How the nodes are linked:
ze: Z958->Z119, Z373->Z589, Z159->Z21, Z383->Z719, Z492->Z159, Z269->Z884, Z367->Z424, Z859->Z217, Z768->Z996, Z255->Z997, Z126->Z185, Z332->Z373, Z185->Z708, Z258->Z469, Z792->Z258, Z331->Z195, Z119->Z768, Z263->Z112, Z962->Z332, Z589->Z492, Z884->Z367, Z476->Z179, Z104->Z418, Z151->Z859, Z480->Z922, Z179->Z312, Z312->Z104, Z708->Z263, Z820->Z269, Z922->Z225, Z225->Z353, Z112->Z331, Z24->Z918, Z661->Z376, Z195->Z255, Z353->Z792, Z996->Z151, Z339->Z126, Z719->Z899, Z287->Z820, Z217->Z661, Z469->Z383, Z418->Z339, Z424->Z24, Z997->Z958, Z376->Z806, Z899->Z962, Z918->Z480, Z21->Z287, Z806->Z476
ki: Z958->Z424, Z373->Z476, Z159->Z661, Z383->Z339, Z492->Z376, Z269->Z996, Z367->Z119, Z859->Z287, Z768->Z884, Z255->Z918, Z126->Z469, Z332->Z179, Z185->Z258, Z258->Z185, Z792->Z708, Z331->Z922, Z119->Z367, Z263->Z353, Z962->Z312, Z589->Z806, Z884->Z768, Z476->Z373, Z104->Z899, Z151->Z820, Z480->Z195, Z179->Z332, Z312->Z962, Z708->Z792, Z820->Z151, Z922->Z331, Z225->Z112, Z112->Z225, Z24->Z997, Z661->Z159, Z195->Z480, Z353->Z263, Z996->Z269, Z339->Z383, Z719->Z418, Z287->Z859, Z217->Z21, Z469->Z126, Z418->Z719, Z424->Z958, Z997->Z24, Z376->Z492, Z899->Z104, Z918->Z255, Z21->Z217, Z806->Z589
su: Z958->Z997, Z373->Z332, Z159->Z492, Z383->Z469, Z492->Z589, Z269->Z820, Z367->Z884, Z859->Z151, Z768->Z119, Z255->Z195, Z126->Z339, Z332->Z962, Z185->Z126, Z258->Z792, Z792->Z353, Z331->Z112, Z119->Z958, Z263->Z708, Z962->Z899, Z589->Z373, Z884->Z269, Z476->Z806, Z104->Z312, Z151->Z996, Z480->Z918, Z179->Z476, Z312->Z179, Z708->Z185, Z820->Z287, Z922->Z480, Z225->Z922, Z112->Z263, Z24->Z424, Z661->Z217, Z195->Z331, Z353->Z225, Z996->Z768, Z339->Z418, Z719->Z383, Z287->Z21, Z217->Z859, Z469->Z258, Z418->Z104, Z424->Z367, Z997->Z255, Z376->Z661, Z899->Z719, Z918->Z24, Z21->Z159, Z806->Z376

The rows follow the links: the fewer symbols apart two nodes are, the more alike their rows tend to be.

Each row is also shifted at random along 3 hidden directions that mean nothing.

Row, then node:
[ 261,   -8,    3, -252,  630,  443,  -43, -389,  245,  226,  141,   79,  170,  375,  272,  163,  797, -456,  348,   97, -381,  129, -120, -216]: Z263
[ 490, -164,  143,   69,   89, -430, -616,  238,   75, -130,  -75,   48, -226, -219,  -22, -295,  170,  750,  119,  -53,  303,  247, -148,  100]: Z376
[-375, -518,  508,   12, -324, -392,  386, -230,  424, -446, -318,    1,  207, -193,   92, -118, -730,  405,   62,   52,  -19,  -93,  530,  303]: Z996
[ 195, -397,  108,  -19,   37,  348,  103,  346,   80, -263,  440,  108, -282, -112,  260,  -43,  360,   29,  764,  471,   29,  138, -272,   -2]: Z469
[-692,  309,  293,  -34,   41,  -40, -260,   85, -147,  390, -220, -462,  199,  368,   61,  -20, -729, -469,   15, -402, -630,   87,  178,  182]: Z159
[ -44,  320,  509,   58,  -81, -339,   60, -123,   68,   33, -286, -231,  293,  251,  122,  257, -399, -301,  252, -519, -795,  224,  328, -158]: Z21
[ 289,  156, -395,   -5,  396,  171, -281,  796, -313,  119,  496,   71, -306,  342,   97, -300, -191, -410,  -74,  -74, -219,  393, -238,  224]: Z962
[  44,   36, -232, -349,  393,  701,  156, -183,  299,  472,  268,  140,  -69,  447,  273, -497,  629, -472, -407, -407,   79,  294,  112,   29]: Z331
[-246,   77,  477,  114,  163, -461,  -71, -563,  443,  207, -455,  -60,  144,  286,  296,   42,   81,  179,  -85, -499, -334,  369,  288,  -22]: Z820
[-253,  194,  618, -143,  222, -343, -354, -592,  128,  239, -408, -332,  153,  418,  212, -201,  -81, -163,  328, -647, -622,  338,  267,   95]: Z287
[-142,  201,  343,  308, -486,  295, -265,  -69, -369,  337,  129, -440,  -69,   28,  247,  154,  513, -735,  532, -264, -355, -118,   -6, -530]: Z126
[-709,   39,    6,  553, -348,   26,   -4,  -43, -365,   -5,  121, -437, -221, -128,  -74,  446,  267, -438,  284, -111, -296, -349,  -69, -515]: Z339
[  -9,   39, -395,    5,  647,  316,  721, -254,  366, -136,  308,  628,  236,  204,  137,  366,  723, -178, -198, -171, -136,  178, -121, -129]: Z112
[ 305, -130,  342,  -84,  362, -627, -437,  206,  265,  -12, -118,    6, -307, -100, -108, -364,   69,  707,  479,   24,  177,  192, -274,  325]: Z661
[-684,  300, -214,   52,  158,   95, -268,  484, -440,  601,  389, -267, -109,  312, -162, -480, -590, -421, -458, -318, -400,  -40,   46,  500]: Z373
[-192,  397, -283,  592, -281,  -71,   10,  303, -597,  -35,  -68, -171,  -28, -255, -381,  608,  -51,  -59,  113,  422,  -55, -440, -453, -458]: Z104
[ 778,  378, -174, -161, -357,   26, -244, -519,   64,  -10, -489,  163,  235, -266, -152,   -6,  166,  394, -518,   41,  597, -234,   13, -215]: Z24
[-179,   88,   50,  110, -205, -575,  198, -620,  561,   67, -360,  326,   56,  -41,  -18, -288,  485,  390, -940, -759,  501,  428,  320,  -68]: Z367
[  -4, -566,  477,   16,  -80, -513, -120,   33,  529, -263, -164,  167, -294, -109,  -12, -253,  -92,  750,  377, -280,  275,  367,   53,   40]: Z217

In each set, the symbols that take the first to the second take the third to the fourth. Give the fourth.
Answer with the node's name.
[ 148, -465,  678, -288, -424, -125,   53, -257,  139, -141, -197, -120,  170,  130,   70, -380, -763,  127,  205, -122, -126,   15,  503,  272]
to [  59,  193,  119,   35,  540,  413,  154, -256,  247,  -14,  207,  -99,  148,  236,  269,  558,  706, -371,  806,  175, -425,  -49, -238, -331]
as [ 583, -279,  411,  -46,  -45, -305,  501, -149,  423, -877, -315,  359,  270, -344,   68,  512, -616,  563,  521,  305,  -99,   82,  175,   75]
to Z263

[  -4,  217,  158,  388, -381,  155, -171,  144, -548,  -52,   -8, -323,  103,  -58,  -50,  415,  319, -510,  270,   14, -348, -201,  -39, -655]
to [-251,   49, -442, -523,   30,  409,  263, -136,  -92,  390,  -72,  -29,  369,  411,  -46, -333, -456, -221, -835,   17,  104,  -80,  310,  570]
as [ 544,  189, -215,   54, -563,  -48,   93, -389,   54, -158, -404,  200,  103, -518, -138,   74,  185,  431, -634,   73,  764, -322,  203, -357]
to Z719

[-141,   24,  -87, -542,  153,  382,  173,  -91,  -97,  146, -164,  123,  394,  302,  -37, -159, -767, -148, -477,  437,   24, -339,  314,  444]
to [ 204,  237, -249, -449,  460,  418,  273, -220,  178,  158,   29,  238,  154,  321,   67, -344,  174, -345, -605, -237,  191,  216,   32,  125]
as [  -9,  283, -260,   23,  292,  255, -254,  638, -532,  352,  372,  -33, -202,  340,    4, -468, -295, -548, -357, -381, -294,  215,   33,  190]
to Z719

[-412, -334,  639, -264, -173, -250, -137,  -93,  243,  -63, -220, -224,   19,  -46,   90, -375, -756,  426,  577,   99,   50,   13,   47,  561]
to [ 504, -515,   -2,  192,   43,  132, -133,  449, -136, -221,  664,  401, -555,   73,  382, -437,  219, -324,  127, -568,   41,  586,   28,  -72]
as [ 448, -172, -529,  291,  387,   99,  284,  607,  -47, -472,  592,  472, -471,   -7,   40,  -81,   69,  -18, -100, -173,   40,  410, -166,  -17]
to Z996

[  18,  349, -133,  271, -407,   -3, -728,  367, -661,  426,   29, -390, -247,   13, -306,  -83,   42, -163,  -91,   -2,   48, -241, -271, -264]
to [ 168,  293, -128, -200,   45, -246, -151, -465,  353,  206, -337,  121,   37, -158, -103, -293,  283,  485, -750, -100,  508,   16,   82,   -4]
as [ 397, -312,  384,  -38,  148, -335,  319,   71,  363, -617, -219,  245,   58, -374,  -28,  204, -287,  756,  604,  250,  114,  134,   63,  135]
to Z792

[-281, -353, -177,  314,  101, -624,   74,  186,  319, -271,  137,  453, -426, -340, -221, -118,   79,  825, -191, -150,  492,  258, -269,  157]
to [  33,  235,  134, -220,  372, -287, -131, -534,  598,  342, -527,   85,  133,  141,  -21,   -6,  462,  518, -123, -105,   15,  340,  -64,  159]
as [  358,   -98,   144,   175,  -202,  -331, -1000,   286,   -29,   293,   108,  -179,  -430,   -95,  -136,  -715,   206,   442,  -244,  -444,   367,   179,  -141,    87]
to Z269

[-396,  533,  409,  -61,  331, -265,   39, -285,  102,  104, -289, -371,  331,  262,  -37,  608, -633,  -77,  457,   94, -736,  140,   16,  149]
to [-108, -663, -141, -133,  221,  215,  215,  447,   65, -183,  770,  224, -341,  -46,  372, -121,  371,  -41,  520,  286,  147,  217, -384,   92]
as [ -74, -556, -222,  -32,  236,  245,  677,  159,   78, -663,  301,  203, -170, -324,  -94,  694,  291,  340, 1162, 1064,  109, -421, -468,  -61]
to Z367

[ 268,  300, -455,  -35,  541,  302, -166,  695, -510,  228,  480,   31, -213,  430, -125,  -21, -302, -433, -198,  -16, -283,   94,  -83,  224]
to [-1189,   270,    55,    31,   299,   -26,   -16,   233,  -333,   420,   -35,  -435,    23,   434,  -266,    16,  -774,  -457,   -97,  -129,  -598,   -79,    -6,   347]
as [ 233,  333, -548, -607,  415,  601,  366, -157,   98,  218,  -44,  183,  432,  342,   56, -242, -175, -270, -523,  273,  -30,  -86,   34,  358]
to Z119

[  96,  224, -271, -465,  510,  433,   86, -177,   85,  416,  268,  176,  176,  321,   91, -445,   61, -388, -722, -176,   63,  191,    8,  215]
to [ 138,  634, -352,   39,  443,  138,  118,  490, -353,   -9,   61,  -22,  194,  140, -253,  512, -749, -314,  -82,  262, -727,  -94,   -2,  -17]
as [ 177, -267,  568, -211, -598,  -48,   94, -130,  118, -296, -210,  -61,  292,   73,  232, -325, -831, -167, -154, -310,  -81,   55,  684,  261]
to Z719

[ 529,  156, -452, -282,  530,  473,  426, -208,  318,   38,  257,  384,  142,  323,  160,  103,  530, -246, -332,   27, -102,  201,  -20,  -82]
to [  37,  173, -741,  528,   64, -553,   80,  566, -218, -335,  106,  308, -297, -519, -434,  408,   83,  704, -180,  204,  318,  -15, -442, -110]
as [ 315,  381,  637, -114,  327, -293, -404, -386,  469,  198, -487, -233,  146,  301,  207, -109,  404,  245,  188, -314, -161,  385,  193, -186]
to Z719

[-831,  223, -181,  169,   62,  -48,  -30,  342, -496,  458,  171,  -99,  -21,  348, -122,   90, -826, -503, -220, -129, -508,  -98,  -58,  302]
to [ 323,  395,   33,  494, -620, -191, -740,  398, -503,  173,   86, -136, -367, -137, -245, -241,  135,   -8, -450, -345,  142,   78, -124, -396]
as [ 130,   79, -220,  -80, -570,  161, -110, -162, -287,   99, -505, -298,  221, -300, -185,  -37,  -24,  182, -292,  511,  704, -668, -125,  -69]
to Z997

[-253,  297,  240,  253,  -60, -548,  498, -198,   55, -389, -231,  172,  379,   27,   33,  703, -389,   82,  159, -447, -650,  186,  138, -175]
to [ 267, -605,  411,  136, -607,  343, -140,  -73, -185, -278,  114,  -86, -252, -281,  231, -252,  210, -274,  679,  188,  178, -242,  -36, -288]
as [ 128, -240, -106,  -43, -474,  226,  243, -124, -193, -365, -144, -184,  151, -484, -122,  416, -112,   63,  264,  837,  408, -671, -183, -242]
to Z159

[-151, -145, -164,  -25, -744,  207,   32, -118,  -53, -212, -210, -163,  135, -317, -143,   27, -125,   -1,  -20,  416,  555, -740,  -35,  -60]
to [ -28, -545,  374,   79, -613,  277,   58, -106, -216, -300,  -49, -302, -186, -216,  215, -165,   79, -282,  401,  283,  333, -440,   28, -286]
as [ 486,  101,  396, -535, -135,  279,  -80, -104,  -93, -105, -400, -290,  344,  340,  194, -230, -873, -254, -143,  121, -196, -242,  394,  312]
to Z996

